Moves between items:
* | e c t x h m
w809 | w55 w528 w918 w911 w883 w525
w223 | w509 w206 w168 w889 w794 w860
w971 | w995 w70 w233 . w592 w889
w374 | w579 w761 w293 w326 w27 .
w828 | w571 w357 w252 w267 w306 w326
w794 | w321 w71 w223 w713 w744 w759
w327 | w622 w592 w70 . w911 w918
w525 | w451 w744 w71 w809 w145 w190
w252 | w883 w72 w55 w847 w828 w377
w171 | w190 w283 w27 w451 w293 .
w233 | w125 w501 w502 . w971 w520
w509 | w223 w326 w626 w357 w321 w761
w71 | w988 w794 w206 w918 w525 w106
w579 | w374 w860 w435 w206 w106 .
w190 | w171 w364 w106 w525 w435 .
w267 | w70 w995 w847 . w622 w828
w847 | w501 w125 w687 . w267 w252
w451 | w525 w894 w988 w55 w377 w171
w28 | w439 w435 w364 w168 w860 .
w683 | w502 w687 w589 . w125 w602
w55 | w809 w602 w306 w687 w252 w451
w357 | w889 w828 w72 w995 w454 w509
w435 | w293 w28 w190 w145 w579 .
w759 | w202 w106 w860 w794 w364 .
w883 | w252 w520 w809 w501 w571 w145
w206 | w326 w223 w145 w571 w71 w579
w202 | w759 w27 w761 w321 w283 .
w520 | w72 w883 w528 w233 w889 w168
w894 | w744 w451 w321 w602 w626 w283
w571 | w828 w889 w883 w70 w918 w206
w72 | w520 w252 w602 w125 w357 w626
w70 | w267 w971 w501 . w327 w571
w27 | w106 w202 w374 w988 w171 .
w889 | w357 w571 w520 w971 w713 w223
w744 | w894 w525 w794 w528 w168 w364
w125 | w233 w847 w683 . w995 w72
w145 | w377 w168 w525 w883 w206 w435
w364 | w283 w190 w759 w744 w28 .
w501 | w847 w233 w911 . w70 w883
w761 | w860 w374 w439 w509 w202 .
w439 | w28 w293 w283 w626 w761 .
w592 | w589 w327 w971 . w502 w713
w622 | w327 w589 w267 . w687 w306
w106 | w27 w759 w579 w71 w190 .
w918 | w306 w713 w571 w327 w809 w71
w502 | w683 w911 w592 . w233 w528
w589 | w592 w622 w995 . w683 w454
w293 | w435 w439 w171 w377 w374 .
w454 | w713 w306 w357 w589 w602 w321
w283 | w364 w171 w202 w894 w439 .
w602 | w528 w55 w454 w683 w72 w894
w528 | w602 w809 w713 w502 w520 w744
w306 | w918 w454 w828 w622 w55 w988
w626 | w168 w377 w894 w72 w509 w439
w988 | w71 w321 w326 w306 w451 w27
w713 | w454 w918 w889 w592 w528 w794
w911 | w687 w502 w327 . w501 w809
w326 | w206 w509 w377 w828 w988 w374
w995 | w971 w267 w125 . w589 w357
w687 | w911 w683 w622 . w847 w55
w168 | w626 w145 w744 w520 w223 w28
w860 | w761 w579 w28 w223 w759 .
w377 | w145 w626 w451 w252 w326 w293
w321 | w794 w988 w509 w454 w894 w202

The rows follow the links: the fewer symbols apart two items are, the more alike their rows tend to be.

Each row is also shifted at random along 4 hidden directions that mean nothing.

Row, then item:
[ -64,  -12,    4,   29,  139,  -87, -127,   96,  108,  -62,  -67,   90,  -78,  -88,  -11,   39,  -15,  -20, -172,  -14,  -49,   67,   21,  -63,  -19,    7,   30,    8,   79,  -19,  -57,   77,  -64,   41,  -24,  142,   77,  -52,   18]; item w520
[  39,   71,  -49,    2,   61,   -9,   58,  -40,   -5,  -48,  -52,  -19,  -91,    3,    7,   73,  -54,  127,  -69, -157,  -72,  162,   75,  -15,    8,  114,  -46,  -54,  -85,   62,  -93, -189,   71,   24,  152,  -93,   79,  -30,   72]; item w252
[  58,  -20,   28,   14,   88,  -44, -108,   57,   70,  -92,  -92,  146,  -38,  -85,  -38,   67,   17,   25, -201,  -31,   19,   41,   87,  -95,  -87,    3,   44,    0,   25,   32,  -87,   58,  -64,   57,   20,  109,   82,  -18,  -15]; item w233
[-149,   61,  -23,  -67,   70,  -62,  -63, -102,  113,   27,   -6,  -21,   44,   16,  110,   62, -112,    9,   26,   26,  -63,   93, -125,  -55,  -40, -105,   79,  -61,    2,  -64,   43,  150,  115,  139,  -57,   44,   61,   28,  193]; item w744
[-249,  -63,  -19,   84,  -56,   76,   39,  117, -129,  -44,  119, -181,   25,   43,  -58,  -67,    0,  -65,  -48,   38,   30,  -49,  -34,    8,  117,  -18, -138,   83,  -16,   30,   -2,  -37,  -36,  -91,   21,  -57, -134,   41,  -27]; item w27
[-234,  -96,   45,  -18,  -17,    1,  -19,  -53,  -96,   -7,  -23,   30,   26,  -40,  -22,   40,  -54,  -54,  -25,   45,  100,   28, -105, -161,   80, -165,  -61,  -75,   77,   48,  130,  204,  121,  120,    5,  110,  -81,   55,   11]; item w794
[ 171,   -8,  -43, -124,   -5,  -89,  -12, -135,   35,    8,  -97,  194,  -30,  -58,  -66,  -30,  -31,   88,   49,  -75,   -4,   57,   44,  -70,  -66,  106,   17,  -38,   76,  131,  -18,  -49,   54,  -23,   67,  -52,   70,   42,  -33]; item w125
[ 240,  -37,   13,  133,   31,   56,   51,  -10,  -91,   18,   33, -136,  -58,  -39,   70,   17,  -11,  -68,  -23,  -75,   46,  138,   44,  -64,  114,  -63,  -82,    0,  -37,   69,   83,   50,   58,  108,  100,   53, -108,  -52,  -13]; item w579
[-108,   44,   62,   50,  122,   71,    8,  -12,   57,   43,  -42,   78,  -30,  -76,   47,   72,   68,  -25,    5,  -42,   -5,  -12,   67,   83, -170,   25,   55,   55,  -74,  -72,  -19,  -66, -152,   -5,   35,   75,   41,  -59,  -74]; item w501
[-320,   22,   74,  -51,  -89,   79,   93, -114, -146,    8,  -16,   74,   50,   63,  -46,   50,   30,   89,   79,  -90,   50,  -53,   20,   37,  -46,   15,   10,  -33,  -61,   25,   26,  -78,   50,  -34,   93,  -52,  -19,   19, -126]; item w622
[-163,   60,   18,   61,   45,  119,   71,  -83,   31,   98,   95, -112,   12, -103,   54,   71,  -47, -115,  117,   62,  102,  -35,  -74,   87, -124,  -92,  -14,   77, -110,  -95,  128,    4, -106,  -35,   34,   69,  -33,    9,    0]; item w525
[ 181,  -30,   85,  -56,   37,   -5,  -66,   34,   -7, -103,  -61,  152,   65,   20,  -57,   79,   38,   65, -156,    8,   78,  -39,  -24,  -62,  -73,  -46,   57,  -36,   29,   27,  -58,  127,  -15,   76,  -22,   81,   31,   25,  -70]; item w592
[-100,  -75,   -6,  -44,   15,   16,  -25, -138,   51,   11,  -18,  121,   23, -158,  -78,   57, -102,  -66,  -15,   38,  168,   25,  -79, -119, -100,  -83,  -31,   26,   37,   96,  142,  128,   25,   52,   28,  110,  -23,   98,  -28]; item w528
[-152, -121,  -78, -118, -112,  -37,    1, -127,  -37,  -43,   -8,  142,  -29, -116, -176,  -21, -123,    2,  -58,  -47,  181,   16,  -36, -138,  -16,   -5, -127,   40,   59,  211,   73,  -13,  104,  -18,   97,  -20,  -45,  161,  -33]; item w602
[-215,  -26,  -24,    7,  -67,   64,   48,   33,  -65,  -74,  102,  -19,  -28,  -69, -173,    6,  -47,   15, -110,  -10,  120,  -68,  -10,   28,  -73,   40, -104,  131,  -64,   54,   -6, -162, -107, -110,   76,  -51,  -41,   81,  -73]; item w55
[ 119, -122, -118,   34,  -38,  -89,  -50,   68,   39,    7,   62,   -8, -124, -107,  -61, -161,  -36, -104,  -13,   83,   56,   -8,   15,  -44,   92,   66, -131,  116,  108,  136,   25,    2,  -33, -105,  -13,  -49,  -86,   75,  -40]; item w439
[-111,  -52, -136,  -65,  -63,  -87,  -46,  -89,    2,  -58,   27,   11,  -51,  -43, -101,  -26, -117,   49,  -75,   -9,   56,   91,  -90, -151,   81,  -25, -104,   -2,   47,  176,  -13,    4,  123,   -1,   42,  -55,  -10,  135,  110]; item w894
[ -25, -130,  -55,   -3,  -72,  -48,  -30,   74, -113,  -11,  -21,   46,  -62,   -9, -123, -138,   34,  -97,   68,   76,   19, -104,   53,  -51,  126,   88,  -48,   20,  204,   47,   87,   24,  -23, -123,  -55,  -20,  -77,   19, -106]; item w509
[-140,   33,  -54, -104,    4, -115,  -49, -115,   81,   73,  -73,  130,  -41,    5,   36,  -71,  -27,   49,  158,    1, -116,   24,   37,   -2,   18,  124,   68,  -71,   96,   -8,   16,  -78,   46,  -97,  -13,  -63,  105,   -2,   34]; item w72
[ -80,  -20,   -3,  -48,  -14, -117,  -85,  107,  -63, -114,  -83,   71,  -55,   85,  -63,  -62,   39,  113, -188,  -72, -104,   89,   85,  -94,  139,   79,    3, -111,  112,   74, -125,   -6,   77,   47,  -21,  -24,   46,  -27,   26]; item w357
[-180,  -10,   10,  -45,  -55,   83,   83, -152,  -44,   23,   20,   88,   25,  -67,  -76,   12,   -4,   47,  102,  -68,  126,  -88,   15,   19, -134,   51,  -26,   44,  -50,   80,   44, -119,   -9,  -84,  125,  -76,    6,   56, -103]; item w687
[-146,    7,   65,   -3, -122,   67,  101,   12, -142,  -83,   36,  -51,   27,   87,  -73,   27,   13,   88,  -51,  -75,   42,  -28,   19,  -29,   -7,   -3,  -64,  -26,  -62,   28,  -27, -109,   35,    1,   60,  -75,  -39,   16,  -41]; item w306
[   3,   45,   75,  -40,   11,   81,   63, -156,   -2,   63,  -34,   60,   38,  -59,    6,  146,   14,   39,   66,  -60,   63,   -4,  -17,   28, -201,  -37,   52,   16, -127,    9,   51,  -33,    3,   28,   82,   53,   18,   -5,  -68]; item w911

The symbols that take the first to the second take the third to the fourth, perhaps in another order. What is the fourth?
Answers are names.
[   4,  -29,   64,   56,  -66,  148,  158, -133, -135,   55,   34, -100,   37,  -54,   -6,  116,  -35,  -81,   59,  -50,  152,   68,  -42,  -60,  -20, -144, -101,  -32,  -98,   45,  167,   75,   80,   74,  142,   76,  -99,   27,  -24]
to [ 156,  -25,   22,   -3,   12,   -4,  -44,  -40,    6,   14,   40,  -47,   46,   30,   81,   -4,  -52,   -3,  -24,   67,   34,   52, -106,  -71,  108, -136,   -1,  -44,   31,   31,   64,  173,  122,  120,  -45,   40,  -48,   61,   74]
as [-217,  -13,   50, -126,  -69,  -45,  -40,   17,  -55,  -97,  -37,  118,   62,  106,  -57,    0,   50,  125,  -66,  -26,  -33,  -45,   -3,  -24,    9,   29,   53,  -59,   33,   20,  -94,    2,   71,    9,  -57,  -41,   48,   48,  -23]
to w306

[  17,  -31,  -42,   18,   94,  -62,  -81,  -15,  130,   98,  -47,   50,  -65, -117,   76,  -57,  -32, -144,  125,  108,  -34,  -12,  -19,   16,  -19,   -2,   48,   15,   82,  -78,  122,  117,  -64,  -21,  -84,   99,   30,  -19,   12]
to [-112,  -43,  -89,  -99,  -43,  -86,  -85,   42,   33,  -75,   36,    6,  -15,  -11,  -80,  -39,  -94,   38,  -68,   48,    7,    1,  -80,  -37,   49,   16,  -44,   26,   45,   70,  -31,  -24,   35,  -32,  -63,  -57,   21,  119,   95]
as [ 118,    2,  -69,    7,   33,  -11,  -17,  -24,  103,   18,   62,  -31,    6,  -81,   55,  -33, -113,  -61,   16,   65,   44,   56,  -83,  -72,   49, -114,    0,   35,   39,   53,   68,  126,   38,   66,  -34,   40,  -16,   72,   64]
to w202

[ 116,   64,   34,    3,   12,   90,   47,  -73,   21,  -15,  -24,   55,   43,  -66,  -19,  160,   -9,   76,  -74,  -80,   78,   14,  -18,  -11, -170,  -62,    9,   20, -137,   24,  -40,  -13,  -19,   71,   82,   48,   42,   10,   -7]
to [ -47,  -50,   94,   17,   52,  -28,  -69,   85,  -31,  -91,  -84,  159,    7,  -25,  -79,   25,   79,   12, -143,  -42,   11,   -8,   72,  -74,  -36,   -3,   25,  -26,   60,   32,  -52,  114,  -15,   71,    2,  110,   41,  -30,  -82]
as [  -5,  -56, -152,  105,  -51,   -4,  -25,  191,  -22, -156,  147, -204,  -38,    6,  -88,  -42,  -87,   25, -300,   -6,   43,   46,  -14,  -55,  115,  -24, -151,  138,  -85,  117, -229, -105,   -8,  -24,   60,  -76,  -59,   70,   91]
to w761

[ -92,  -46,   18,   14,   -2,   19,   -4,  -14,   -8,   82,   36,  -75,   53,    6,   34,  -32,  -27, -109,   90,  123,   39,  -58,  -98,   -3,   55, -112,    4,   -4,   70,  -35,  152,  189,   32,   32,  -87,   55, -109,    6,   -4]
to [  51,  -27,   60,   -6,  -18,   16,  -30,   28,  -22,   96,   33,   37,   89,    6,  -19,  -72,   46, -133,  166,  174,   64, -197, -123,   50,  -28,  -94,   89,    6,   97, -128,  162,  150,  -79,  -56, -174,  102,  -27,   50,  -35]
as [  27,  121,  -28,   69,   53,    5,  -22,   31,   82,    5,   66, -191,   43,   55,  181,   76,  -66,   46,  -19,   48,  -70,   98,  -92,   75,   16, -109,   49,  -14, -147,  -98,  -74,    8,   24,   90,  -44,  -23,   13,  -24,  179]
to w525

[ 316,   -9,   27,  118,   13,   68,   33,  135,  -43,  -26,   84, -161,   68,   31,   30,    5,   13,  -43,  -86,   61,   49,  -42,  -56,   15,   41, -106,  -60,   93,  -83,  -21,  -49,   58,  -53,   27,  -15,   23,  -84,   20,  -11]
to [ -38,   43,  -54,  131,   87,   11,   -8,   45,   74,   38,   54, -157,  -49,  -27,  122,   23,   -3,  -77,  -34,    7,  -55,  101,    8,   51,   56,  -36,  -26,   52,  -48,  -36,    4,   -1,  -37,   35,   30,   34,  -27,  -76,   95]
as [ 113,   -4,   51,  -31,  -43,   40,   64,  -57,  -68,  -21,  -41,   67,  -14,   38,  -56,    1,   82,  100,   23, -144,  -24,   13,   87,   25,  -11,   99,   19,  -70,  -17,   21,  -59, -129,    8,  -41,  101,  -92,   26,  -67, -100]
to w687

[ -90,   45,  -63,  -25,  -59,   56,   68,  -19,  -24,   31,   95, -113,  -12,  -15,  -44,  -16,  -42,   14,   53,  -12,   43,  -28,  -60,   63,  -28,    3,  -64,   83, -101,  -10,   -2, -154,  -33,  -87,   40,  -96,  -50,   72,   61]
to [ -34, -110, -122,  -25,  -24, -101,  -51,   32,   38,    5,    5,   69, -113, -122,  -84, -126,  -67,  -73,   34,   38,  -10,   -5,   18,  -58,   79,   87,  -57,   57,  110,  102,   74,  -33,  -27, -118,    2,  -15,  -40,   41,   -1]
as [ -79,  -84,   95,   67,  -40,  118,   95, -121, -154,  -75,   -6,   53,   10, -100, -126,  160,   -1,   38, -162, -190,  181,   96,   27, -159,  -52,  -96, -118,  -22,  -94,  177,   40,   21,  112,  137,  217,   83,  -65,   49, -118]
to w502

[ 272,   42,  -34,   84,   67,   35,    9,  -20,   44,  -15,   19,  -71, -114, -105,   64,   89,  -87,  -22,  -79, -106,   12,  158,   19,  -39,   -5,  -35,  -58,   -2, -105,   47,   -8,  -31,  -15,   90,  154,   57,   15,  -77,   64]
to [-100, -126,  -50,   70,   53,  -11,  -65,  -14,   54,   -3,   -3,   42, -110, -202,  -50,  -25,  -78, -170,  -96,   30,  121,   88,   -7, -159,   24,  -22, -113,   91,  113,  140,  111,  153,  -60,   14,   46,  163,  -47,   22,  -74]
as [-200,   71, -104,   12,   -4,  -25,   61, -120,   44,  119,   21, -168,  -72,   27,  139,  -70,  -81,    7,  193,  -30,  -87,  103,   28,   59,  111,   60,  -20,  -33,  -43,  -28,   26,  -81,   64,  -58,   68,  -82,  -31,  -42,   95]
to w439

[-241,  -53,    1,  -35,   50,   11,  -98,   26,   35,  -69,   -9,  100,   31, -110,  -74,   68,  -58,  -57, -156,   38,  106,  -10,  -72, -100,  -74,  -72,  -25,   52,   18,   24,   25,  117,  -52,   52,  -40,  127,   32,   69,   -3]
to [  -9,   81,   49,  -68,  -87,   60,   79,  -13,  -98,    0,   25,  -56,   83,  157,  -13,    8,   45,  114,   63,  -38,  -16,  -58,  -19,   85,  -55,   19,   22,  -32,  -93,  -72,  -38, -142,   33,  -53,  -17, -110,   23,   15,   27]
as [-128,  -24,  -60,  -30,  -87,  -84,  -40,   39,  -38,  -36,   65,  -93,   23,  127,   16,  -94,  -46,   -1,   -2,   33,  -29,   16,  -46,  -64,  173,  -39,  -36,  -45,   62,   38,  -35,   45,  127,    9,  -55,  -81,  -48,   66,   82]
to w579

[-113,    8,   24,  -15,   88,  -54,  -57,  -29,   92,   -7,  -95,  146,  -41,  -81,   37,   75,   -5,    2,  -76,  -50,    0,   49,   52,  -54,  -80,   10,   65,  -35,   61,   53,  -11,   70,   -7,   59,   19,  105,   79,  -54,  -40]
to [-349,  -18,  -11,   22,   22,   18,   18,   49,   -2,  -37,  -22,   56,  -51,  -62,  -73,  -18,   53,   14,   -7,  -39,  -19,  -51,   77,   71,  -70,  125,   -1,   78,  -32,   -5,  -46, -141, -117, -119,   62,  -33,   54,  -20,  -91]
as [  81,    6, -108,   43,  -24,   29,   64, -118,  -31,   44,   29,  -89, -115,  -89,  -10,  -35,  -79,   24,   66, -112,    2,  126,   81,  -18,   64,   87, -110,   23,  -41,   86,   10, -147,   50,  -40,  144,  -89,  -12,    1,   -6]
to w168

[ 339,  -96,  -20,   68,   22,  -59,  -22,   35,   15,    5,   18,   -3,  -10,  -39,   44,  -39,   -7, -102,  -20,   65,   11,   44,   11,  -63,  115,  -51,  -38,   10,   90,   36,   75,  167,   16,   67,  -29,   59,  -68,  -10,  -12]
to [-204,  -88,  -46,    0,  -99,  -50,   18,   10,  -38,   54,   38,  -52,   38,   21,  -73, -121,  -17,  -73,  130,   97,   48,  -83,  -50,    1,  139,  -36,  -65,   22,   99,   50,   91,   63,   39,  -48,  -60,  -67, -103,   71,  -27]
as [ 207,   36,  -91,  -47,  -51, -118,  -72,   34,   99,    0,   94,  -39,   62,   33,   31,  -96,  -74,    9,   68,  146,  -11,  -55,  -91,   62,   47,   -4,   22,   68,   49,   10,  -20,    2,   10,  -55, -116, -115,  -32,  110,   93]
to w28

[ 171,   11,  115,   77,   82,  100,   23,  131,  -48,  -55,  -50,   48,   22,  -27,  -37,   42,  155,  -50,  -93,  -21,   14,  -98,  116,   76, -119,   35,   64,   50,  -70,  -93,  -44,  -14, -175,   -5,  -25,   60,   35, -100, -146]
to [-120,   55,  139,  -12,    4,  124,   54,  -92,  -27,   68,  -28,   46,  125,   33,   37,   95,   94,   11,  137,    1,   47, -114,   -7,   98, -157,  -66,   80,  -33,  -87, -120,   86,    3,  -44,    1,    3,   31,   18,  -50, -105]
as [ 179,   57,   44,   -3,   31,  128,   72, -133,   51,   75,   74,   10,   45, -115,  -28,   97,  -15,  -40,   93,    2,  117,  -25,  -61,   26, -203,  -58,  -11,   64, -107,  -23,   76,  -35,  -79,  -20,   61,   63,   -2,   21,  -62]
to w883

[  64,   -8, -100, -115,  -45, -122,  -93,   18,   76,  -42,   42,    6,   -4,   83,  -51,  -70, -136,   83,  -86,   38,  -28,    1,  -86,  -38,   47,    2,  -26,   12,   24,   60,  -71,  -30,   67,  -28,  -50,  -89,   53,  114,  137]
to [-112,  -79,    4,  -15,  -62,  -72,  -42,   25,  -55,   45,  -16,   46,  -13,   29,  -60, -152,   73,  -78,  161,  102,  -53,  -94,   -3,   25,  106,  101,   16,  -26,  179,  -34,  117,   25,  -18, -134,  -91,  -39,  -41,    6,  -80]
as [  35,  -33,   12,  -45,   33,   -8,  -46,  -31,   55,  -62,  -40,  176,    6,  -81,  -86,   64,  -30,   10, -101,   39,  124,  -39,  -31,  -37, -161,  -40,    6,   76,   11,   89,  -23,   78,  -55,   36,    4,   77,   60,   68,  -50]
to w971

[ -47,   61,  -75, -192,  -32, -111,  -70,  -53,   95,  -30,  -12,  100,   28,   75,   13,    4,  -82,  171,   18,  -15,  -96,   42,  -61,  -20,  -31,   15,   56,  -95,   13,   34,  -72,  -62,  105,   29,  -33,  -94,  103,  113,  137]
to [-112,  -70,  -33,  -45,  -64,  -56,  -27,  -37,  -79,   27,  -41,   50,  -45,   37,  -24, -119,   15,  -22,  115,   -6,  -67,   -6,   48,  -56,  144,   60,  -19,  -82,  173,   22,   80,    2,   80,  -37,  -23,  -21,  -50,   -5,  -25]
as [ 293,  -29,   -8,   41,  -71,   77,   91,   -6, -136,   51,   15,  -61,  -39,   -5,  -70,  -86,   30,  -47,  116,  -27,    6,  -42,   99,   70,   75,   85,  -67,   35,   -7,   22,   50, -108,  -30, -121,   39,  -88, -107,  -35, -105]
to w171

[-157,   -1,   50,  -31, -106,   75,   63,  -17, -157,  -80,   36,  -53,   23,   79, -109,   43,    0,  127,  -61,  -96,   44,   15,   16,  -49,   21,  -21,  -60,  -60,  -31,   33,  -24, -103,   73,    6,   89,  -84,  -49,   29,    5]
to [  37,  -89,   43, -125, -133,  -28,  -20,  -52,  -71,   21,    8,   98,   51,   26, -166,  -86,   20,  -29,  145,   50,   85, -152,  -62,  -18,  -38,   37,    3,  -16,  141,   68,  105,   -1,   -4, -129,  -66,  -68,  -37,  121, -126]
as [ -46,   90,  -14,  -58, -116,   46,  105, -129, -120,   22,   51, -130,   59,  140,   75,    8,  -32,  111,  144,  -68,  -48,   25,  -14,   43,   70,  -16,   -8, -112, -109,  -53,   48, -100,  162,   33,   61, -125,  -22,    7,   62]
to w321

[  78,  -54,  -29, -133,  -36,  -64,  -39,    9,   40,  -72,  -11,  161,   18,   -8, -141,    4,    1,   54,  -45,   28,   59,  -76,  -37,   -4, -109,   52,    5,   63,   38,  100,  -88,  -36,  -42,  -75,  -24,  -62,   23,  120,  -47]
to [ 262,   49,  121, -101,    3,  -25,  -38,  -59,   24,   -5, -102,  137,  101,   88,   34,   81,   48,  101,   -3,  -12,  -24,  -58,   -7,   -3, -104,  -57,  116,  -95,  -11,  -15,  -17,   82,   75,   98,  -51,   47,   69,    1,  -25]
as [ 337,   16,   67,  114,   37,   77,   61,  -10,  -48,   49,   10,  -98,  -27,    9,   97,   46,   41,  -66,   28,  -39,  -33,   24,   35,   40,   -1,  -46,    5,  -23,  -64,  -78,   46,   13,   -9,   41,   51,   41,  -36, -134,  -16]
to w377

